[[121 116 105 131 122 153 118]
 [120 121 102 132 121 150 114]]
|
[[118 121 116 105 131 122 153]
 [114 120 121 102 132 121 150]]

[[148 142 155 149 136 127 137 140 142 105 105 117]
 [153 119 144 119 100 149 121 138 130 113 128 143]]
|
[[117 148 142 155 149 136 127 137 140 142 105 105]
 [143 153 119 144 119 100 149 121 138 130 113 128]]

[[132 112 114 129 142 111 138 134]
 [151 137 107 120 129 140 139 121]
 [135 135 141 106 126 126 134 128]
 [129 129 138 128 121 142 124 136]
 [127 129 146 117 117 138 129 134]
 [126 125 128 128 134 129 125 131]]
|
[[134 132 112 114 129 142 111 138]
 [121 151 137 107 120 129 140 139]
 [128 135 135 141 106 126 126 134]
 [136 129 129 138 128 121 142 124]
 [134 127 129 146 117 117 138 129]
 [131 126 125 128 128 134 129 125]]

[[132 115]
 [130 118]
 [129 118]
 [119 105]
 [133 120]
 [132 120]
 [131 119]
 [133 120]
 [131 120]]
|
[[115 132]
 [118 130]
 [118 129]
 [105 119]
 [120 133]
 [120 132]
 [119 131]
 [120 133]
 [120 131]]

[[128 128 128 128 128 128 128 128 128]
 [120  99 127 132 140 106 140 119 134]
 [118 128 134 154 133 128 126 136 113]
 [118 112 121 120 118 132 108 108 104]
 [132 119 127 138 138 146 127 133 128]
 [117 131 130 126 132 107 101 148 134]
 [118 128 134 154 133 128 126 135 114]]
|
[[128 128 128 128 128 128 128 128 128]
 [134 120  99 127 132 140 106 140 119]
 [113 118 128 134 154 133 128 126 136]
 [104 118 112 121 120 118 132 108 108]
 [128 132 119 127 138 138 146 127 133]
 [134 117 131 130 126 132 107 101 148]
 [114 118 128 134 154 133 128 126 135]]

[[115 152]
 [139 130]]
|
[[152 115]
 [130 139]]

[[133 139 128 136 126 147 119 122 135 116]
 [128 108 129 125 103 121 147 113 108 146]
 [134 134 131 123 143 141 113 136 138 123]]
|
[[116 133 139 128 136 126 147 119 122 135]
 [146 128 108 129 125 103 121 147 113 108]
 [123 134 134 131 123 143 141 113 136 138]]

[[117 129 117 129 134]
 [112 138 130 128 128]
 [114 124 129 151 143]
 [123 122 105 127 133]
 [119 129 111 138 135]
 [119 122 107 131 134]
 [118 126 109 123 129]
 [107 134 126 135 142]
 [118 124 122 154 145]
 [115 131 113 127 133]
 [124 125 123 133 130]]
|
[[134 117 129 117 129]
 [128 112 138 130 128]
 [143 114 124 129 151]
 [133 123 122 105 127]
 [135 119 129 111 138]
 [134 119 122 107 131]
 [129 118 126 109 123]
 [142 107 134 126 135]
 [145 118 124 122 154]
 [133 115 131 113 127]
 [130 124 125 123 133]]

[[125 128 110 132 127 132 108 133 125]
 [127 127 136 123 130 130 137 106 134]
 [116 129 120 113 122 135 120 117 121]]
|
[[125 125 128 110 132 127 132 108 133]
 [134 127 127 136 123 130 130 137 106]
 [121 116 129 120 113 122 135 120 117]]
